Below is a small trained network, with its code and all its weights. Each question gives an input and a class and asks what happens when units are switched off, that is, made to give their printed mean instead of their output.

import numpy as np


def w(rows, s, z=0):
    codes = np.array(rows[::2]) - 128.0
    scale = np.full(codes.shape[1], s)
    scale[-1] = z or s
    return codes * scale


def norm(h):
    return h / np.sqrt((h * h).mean(-1, keepdims=True) + 1e-5)


def f(y):
    return y / 2 * (1 + np.tanh(0.7978845608 * (y + 0.044715 * y**3)))


def log_softmax(a):
    a = a - a.max(-1, keepdims=True)
    return a - np.log(np.exp(a).sum(-1, keepdims=True))


def net(x, mask):
    res = np.array(x, float).reshape(1, 5) / 4 @ E
    u = 0
    for l in range(4):
        y = f(norm(res) @ A[l][:, :-1].T + A[l][:, -1])
        res = res + np.where(mask[u : u + 4], y, B[l][:, -1]) @ B[l][:, :-1]
        u += 4
    return log_softmax(norm(res)[-1] @ U[:, :-1].T + U[:, -1])


A, B = {}, {}
E = w([
[128,125,126,127,131],'x0',
[128,130,127,128,127],'x1',
[223,97,32,202,77],'x2',
[225,230,61,95,249],'x3',
[123,140,131,136,121],'x4',
],0.0022)
A[0] = w([
[120,95,147,162,191,140],'0.n0',
[2,126,199,99,134,234],'0.n1',
[125,217,187,43,216,179],'0.n2',
[132,56,75,45,125,252],'0.n3',
],0.0032,0.00035)
B[0] = w([
[42,91,71,105,129,131],'0.n0',
[136,85,190,209,142,238],'0.n1',
[96,203,3,154,122,253],'0.n2',
[90,157,162,188,128,147],'0.n3',
],0.0045,0.0017)
A[1] = w([
[174,130,61,58,180,188],'1.n0',
[110,10,80,114,14,5],'1.n1',
[86,114,89,164,2,98],'1.n2',
[85,120,103,243,78,254],'1.n3',
],0.0043,0.00086)
B[1] = w([
[154,121,124,180,32,221],'1.n0',
[198,179,147,3,121,213],'1.n1',
[186,120,183,14,173,194],'1.n2',
[161,40,175,71,161,254],'1.n3',
],0.004,0.002)
A[2] = w([
[3,55,252,91,115,97],'2.n0',
[173,125,78,15,94,122],'2.n1',
[65,240,11,87,208,247],'2.n2',
[173,32,129,79,172,200],'2.n3',
],0.0041,0.0015)
B[2] = w([
[156,142,2,188,175,233],'2.n0',
[131,72,176,92,155,166],'2.n1',
[104,95,199,112,107,252],'2.n2',
[118,125,83,105,194,188],'2.n3',
],0.0065,0.0034)
A[3] = w([
[219,89,12,139,73,46],'3.n0',
[63,103,205,88,242,8],'3.n1',
[253,89,24,115,200,56],'3.n2',
[41,229,133,28,119,178],'3.n3',
],0.0037,0.0016)
B[3] = w([
[108,218,179,126,29,191],'3.n0',
[197,167,159,138,23,136],'3.n1',
[52,197,182,174,79,254],'3.n2',
[17,2,218,156,114,162],'3.n3',
],0.0036,0.003)
U = w([
[98,112,5,191,211,150],'0',
[202,77,117,31,153,248],'1',
[17,114,219,137,114,14],'2',
[187,219,111,165,36,76],'3',
],0.013,0.0013)

Each question gives the input, the list of numbers given to net, and the class t.
The units are the neurons (one row each of A and B). Each row of codes is followed by its name. A weight is (code - 128) times the scale printed after its matrix; where a second scale follows, it is the last column's (A, B and U).
mask holds one flag per neuron, layer by layer. A switched-off neuron (its flag False) gives its mean, the last column of its row in B, instead of its output. The means were averaged over made-up inputs and are rounded, as every weight is.
A unit's drop is (log p(t) with every unit on - log p(t) with that unit switched off) / (log p(t) with every unit on - log p(t) with every unit switched off).
The circuit of an input: a set's keep is (log p(t) with only the set's units on - log p(t) with every unit switched off) / (log p(t) with every unit on - log p(t) with every unit switched off). Starting from the 12 units with the biggest drops (on a tie, the unit counted first), units are removed one at a time, each time the one whose removal leaves the highest keep (on an exact tie, the one counted first), for as long as the keep stays at least 0.8.
units of the circuit, in order: the units of the circuit, biggest drop first
unit that matters most: the unit with the biggest drop
k most important neurons: the k neurons with the biggest drops, biggest first
k most important neurons of layer l: the k neurons of layer l with the biggest drops, biggest first
drop when u is switched off: that unit's drop, to one decimal
input [-8,2,0,1,2], class 2: units of the circuit, in order => 2.n0
input [-5,0,-3,7,-6], class 2: 2 most important neurons => 2.n2, 2.n0
input [-1,0,1,3,-6], class 3: 2 most important neurons of layer 1 => 1.n0, 1.n1
input [4,-1,0,3,-7], class 2: 3 most important neurons => 2.n0, 2.n2, 0.n2
input [-8,1,0,4,5], class 2: 2 most important neurons => 2.n0, 2.n2
input [8,2,0,-7,5], class 0: 2 most important neurons of layer 0 => 0.n1, 0.n2
input [4,-4,2,-8,-2], class 1: units of the circuit, in order => 1.n1, 1.n2
input [0,-5,1,-3,4], class 1: 2 most important neurons of layer 1 => 1.n1, 1.n2
input [8,5,4,1,0], class 3: 2 most important neurons => 2.n2, 3.n3
input [-6,3,1,-1,-5], class 1: 2 most important neurons => 0.n1, 1.n1
input [1,5,1,0,5], class 1: 3 most important neurons => 2.n0, 0.n1, 3.n2
input [1,-1,-3,3,0], class 2: 2 most important neurons => 2.n2, 2.n0
input [-7,-2,8,7,0], class 3: drop when 2.n0 is switched off => 0.1
input [-6,2,-4,-7,5], class 0: drop when 2.n0 is switched off => 0.8
input [-8,2,-5,8,3], class 2: unit that matters most => 2.n2
input [7,5,-3,-8,-7], class 0: drop when 2.n0 is switched off => 0.8
